Below is a small trained network, with its code and all its weights. Each question gives an input and a class and asks what happens when units are switched off, that is, made to give their printed mean instead of their output.

import numpy as np


def w(rows, s, z=0):
    codes = np.array(rows[::2]) - 128.0
    scale = np.full(codes.shape[1], s)
    scale[-1] = z or s
    return codes * scale


def f(y):
    return y / 2 * (1 + np.tanh(0.7978845608 * (y + 0.044715 * y**3)))


def log_softmax(a):
    a = a - a.max(-1, keepdims=True)
    return a - np.log(np.exp(a).sum(-1, keepdims=True))


def net(x, mask):
    res = np.array(x, float).reshape(1, 3) / 4 @ E
    y = f(res @ A[0][:, :-1].T + A[0][:, -1])
    res = res + np.where(mask, y, B[0][:, -1]) @ B[0][:, :-1]
    return log_softmax(res[-1] @ U[:, :-1].T + U[:, -1])


A, B = {}, {}
E = w([
[5,152,253,16,253,249,144,249,6],'x0',
[12,244,26,251,234,4,12,61,3],'x1',
[82,251,55,4,175,249,253,3,16],'x2',
],0.0034)
A[0] = w([
[200,244,5,101,60,122,238,4,79,144],'neuron 1',
[10,198,249,13,248,248,208,245,22,227],'neuron 2',
[10,246,10,246,239,8,17,39,11,227],'neuron 3',
[250,6,11,252,5,4,4,175,252,241],'neuron 4',
[11,234,216,6,251,250,241,108,18,99],'neuron 5',
[7,246,9,247,241,8,14,39,8,223],'neuron 6',
[249,10,237,9,11,250,249,182,249,254],'neuron 7',
[18,80,244,174,234,105,24,250,54,189],'neuron 8',
[29,48,247,128,228,150,48,251,75,198],'neuron 9',
[32,40,246,156,222,125,36,248,82,85],'neuron 10',
[40,20,251,94,216,197,65,251,123,201],'neuron 11',
[165,250,7,9,128,239,251,6,30,251],'neuron 12',
[30,156,78,251,203,9,7,161,66,234],'neuron 13',
[232,239,4,44,36,181,247,7,131,229],'neuron 14',
[14,250,8,241,232,11,23,21,10,209],'neuron 15',
[7,252,227,4,250,249,250,75,5,67],'neuron 16',
[245,10,246,10,12,249,243,219,248,253],'neuron 17',
[20,139,146,242,225,19,7,217,53,213],'neuron 18',
[153,8,249,65,111,211,119,250,211,254],'neuron 19',
[6,243,29,247,247,10,6,104,8,210],'neuron 20',
[8,249,8,244,240,9,21,18,8,208],'neuron 21',
[233,226,11,35,31,203,244,5,162,249],'neuron 22',
],0.0034,0.0033)
B[0] = w([
[8,252,7,48,5,189,64,6,215,161],'neuron 1',
[194,5,251,217,159,66,192,231,99,225],'neuron 2',
[68,200,118,200,122,237,7,54,10,222],'neuron 3',
[251,5,251,251,5,249,250,6,11,239],'neuron 4',
[240,5,251,240,38,184,237,106,40,192],'neuron 5',
[63,206,115,199,135,237,7,57,10,223],'neuron 6',
[188,46,106,51,98,7,249,160,252,252],'neuron 7',
[81,134,250,80,249,64,13,245,24,181],'neuron 8',
[46,87,251,49,249,27,25,250,82,183],'neuron 9',
[7,245,76,7,249,34,5,248,62,154],'neuron 10',
[18,25,249,30,245,5,71,250,215,187],'neuron 11',
[204,204,20,162,5,231,242,4,214,208],'neuron 12',
[154,156,215,209,193,221,6,139,5,200],'neuron 13',
[131,247,6,16,5,94,241,4,249,189],'neuron 14',
[57,206,97,194,105,236,10,47,18,218],'neuron 15',
[251,11,248,252,5,250,246,8,6,190],'neuron 16',
[162,32,123,59,108,7,245,183,253,254],'neuron 17',
[150,155,236,171,229,178,8,204,6,193],'neuron 18',
[104,7,227,93,148,5,228,241,250,215],'neuron 19',
[74,211,137,174,195,226,5,112,6,216],'neuron 20',
[53,210,91,193,116,236,6,48,14,220],'neuron 21',
[205,226,9,15,5,75,250,5,251,197],'neuron 22',
],0.0034,0.0077)
U = w([
[251,5,249,231,9,99,250,105,174,253],'0',
[212,86,244,250,76,233,74,41,15,150],'1',
[9,45,181,5,245,4,117,252,247,78],'2',
[8,230,182,63,251,79,10,249,50,22],'3',
[179,241,4,4,54,54,215,38,251,74],'4',
[6,251,6,92,63,199,56,20,143,14],'5',
],0.0034,0.0033)

Each question gives the input, the list of numbers given to net, and the class t.
The units are the neurons (one row each of A and B). Each row of codes is followed by its name. A weight is (code - 128) times the scale printed after its matrix; where a second scale follows, it is the last column's (A, B and U).
mask holds one flag per neuron, in row order. A switched-off neuron (its flag False) gives its mean, the last column of its row in B, instead of its output. The means were averaged over made-up inputs and are rounded, as every weight is.
A unit's drop is (log p(t) with every unit on - log p(t) with that unit switched off) / (log p(t) with every unit on - log p(t) with every unit switched off).
The circuit of an input: a set's keep is (log p(t) with only the set's units on - log p(t) with every unit switched off) / (log p(t) with every unit on - log p(t) with every unit switched off). Starting from the 12 units with the biggest drops (on a tie, the unit counted first), units are removed one at a time, each time the one whose removal leaves the highest keep (on an exact tie, the one counted first), for as long as the keep stays at least 0.8.
units of the circuit, in order: the units of the circuit, biggest drop first
unit that matters most: the unit with the biggest drop
top k neurons: the k neurons with the biggest drops, biggest first
drop when u is switched off: that unit's drop, to one decimal
input [2,7,-1], class 3: units of the circuit, in order => [neuron 4; neuron 8]
input [-8,0,5], class 4: units of the circuit, in order => [neuron 22; neuron 14]
input [2,0,7], class 0: units of the circuit, in order => [neuron 5; neuron 2; neuron 13]
input [8,1,-7], class 3: units of the circuit, in order => [neuron 10]
input [7,-5,0], class 2: units of the circuit, in order => [neuron 4; neuron 11]
input [-1,8,4], class 5: top 2 neurons => [neuron 4; neuron 1]
input [5,-3,2], class 0: top 2 neurons => [neuron 16; neuron 5]
input [1,-3,0], class 2: top 2 neurons => [neuron 4; neuron 16]
input [6,-6,-1], class 2: top 2 neurons => [neuron 4; neuron 11]
input [2,2,0], class 3: top 2 neurons => [neuron 4; neuron 16]
input [6,-4,0], class 2: top 3 neurons => [neuron 4; neuron 11; neuron 9]
input [6,-2,0], class 2: top 2 neurons => [neuron 4; neuron 11]
input [-1,1,1], class 5: drop when neuron 20 is switched off => 0.0
input [1,-5,-6], class 2: drop when neuron 19 is switched off => 0.1
input [8,-5,3], class 0: unit that matters most => neuron 16
input [5,7,-1], class 3: drop when neuron 8 is switched off => 0.2
